Here is a tiny trained network, its code and every weight. The questions are about switching its units off for an input and a class, where a switched-off unit gives its printed mean instead of its output.

import numpy as np


def w(rows, s, z=0):
    codes = np.array(rows[::2]) - 128.0
    scale = np.full(codes.shape[1], s)
    scale[-1] = z or s
    return codes * scale


def f(y):
    return np.maximum(y, 0)


def log_softmax(a):
    a = a - a.max(-1, keepdims=True)
    return a - np.log(np.exp(a).sum(-1, keepdims=True))


def net(x, mask):
    res = np.array(x, float).reshape(1, 2) / 4 @ E
    y = f(res @ A[0][:, :-1].T + A[0][:, -1])
    res = res + np.where(mask, y, B[0][:, -1]) @ B[0][:, :-1]
    return log_softmax(res[-1] @ U[:, :-1].T + U[:, -1])


A, B = {}, {}
E = w([
[150,14,141,135,57,77,1,59,83,188,194,155],'x0',
[103,70,232,92,178,195,89,203,110,106,81,142],'x1',
],0.013)
A[0] = w([
[127,153,111,112,60,178,82,95,89,147,149,157,249],'neuron 0',
[94,78,241,74,161,185,58,227,113,112,118,165,87],'neuron 1',
[136,228,96,126,210,187,197,164,201,95,41,42,136],'neuron 2',
[160,88,135,172,70,140,20,75,146,151,133,195,97],'neuron 3',
[87,101,156,129,213,81,67,116,98,63,102,93,109],'neuron 4',
[183,42,157,118,101,66,97,120,136,145,196,169,100],'neuron 5',
[188,174,15,203,110,61,126,180,118,108,137,47,63],'neuron 6',
[125,123,27,141,122,109,191,96,120,191,154,75,73],'neuron 7',
[73,79,197,104,151,156,111,187,71,125,129,185,160],'neuron 8',
[213,82,129,133,112,128,20,51,54,140,169,194,107],'neuron 9',
[124,111,169,157,98,84,37,60,100,196,146,106,120],'neuron 10',
[185,154,28,216,34,24,180,1,188,166,191,106,129],'neuron 11',
],0.0077,0.017)
B[0] = w([
[67,137,190,111,76,245,35,118,113,199,212,27,216],'neuron 0',
[190,57,78,95,83,81,155,182,112,150,81,247,203],'neuron 1',
[91,113,154,205,138,169,147,120,203,101,168,116,250],'neuron 2',
[99,103,122,165,168,117,183,100,155,100,96,140,179],'neuron 3',
[122,141,148,93,81,136,158,98,139,130,92,139,149],'neuron 4',
[152,140,155,134,159,128,196,116,183,76,165,175,176],'neuron 5',
[167,147,137,101,130,94,199,167,141,112,75,167,154],'neuron 6',
[112,109,93,90,143,62,244,118,130,133,74,190,155],'neuron 7',
[124,112,122,112,131,101,142,164,105,224,121,137,200],'neuron 8',
[109,109,99,147,186,119,161,150,202,21,138,113,196],'neuron 9',
[105,113,131,147,167,131,170,125,185,87,144,122,187],'neuron 10',
[164,69,122,69,76,92,144,149,154,187,90,179,229],'neuron 11',
],0.012,0.022)
U = w([
[97,131,126,194,204,141,164,120,177,28,137,131,75],'0',
[166,113,118,50,89,82,144,153,110,211,62,208,74],'1',
[76,139,143,130,91,212,56,117,106,252,218,39,255],'2',
[112,192,99,125,155,86,90,98,69,130,121,133,93],'3',
[150,158,92,151,132,133,110,108,55,136,136,64,86],'4',
],0.011,0.0091)

Each question gives the input, the list of numbers given to net, and the class t.
The units are the neurons (one row each of A and B). Each row of codes is followed by its name. A weight is (code - 128) times the scale printed after its matrix; where a second scale follows, it is the last column's (A, B and U).
mask holds one flag per neuron, in row order. A switched-off neuron (its flag False) gives its mean, the last column of its row in B, instead of its output. The means were averaged over made-up inputs and are rounded, as every weight is.
A unit's drop is (log p(t) with every unit on - log p(t) with that unit switched off) / (log p(t) with every unit on - log p(t) with every unit switched off).
The circuit of an input: a set's keep is (log p(t) with only the set's units on - log p(t) with every unit switched off) / (log p(t) with every unit on - log p(t) with every unit switched off). Starting from all 12 units, units are removed one at a time, each time the one whose removal leaves the highest keep (on an exact tie, the one counted first), for as long as the keep stays at least 0.8.
circuit, biggest first: the units of the circuit, biggest drop first
k most important neurons: the k neurons with the biggest drops, biggest first
drop of u: that unit's drop, to one decimal
input [4,2], class 0: circuit, biggest first	(neuron 9)
input [-4,-5], class 1: 2 most important neurons	(neuron 11; neuron 9)
input [-5,6], class 1: 4 most important neurons	(neuron 1; neuron 9; neuron 8; neuron 0)
input [8,-8], class 0: 2 most important neurons	(neuron 9; neuron 10)
input [-2,4], class 1: 2 most important neurons	(neuron 0; neuron 1)
input [3,1], class 2: 2 most important neurons	(neuron 0; neuron 2)
input [-4,5], class 1: 4 most important neurons	(neuron 1; neuron 0; neuron 9; neuron 8)
input [7,6], class 0: 2 most important neurons	(neuron 9; neuron 11)
input [4,-3], class 0: 2 most important neurons	(neuron 9; neuron 10)
input [0,-3], class 2: 2 most important neurons	(neuron 1; neuron 0)
input [6,5], class 0: 2 most important neurons	(neuron 9; neuron 11)
input [2,-3], class 2: drop of neuron 0	0.9
input [8,-7], class 0: drop of neuron 10	0.5
input [-5,-7], class 1: circuit, biggest first	(neuron 11)
input [-3,-1], class 2: drop of neuron 10	0.1
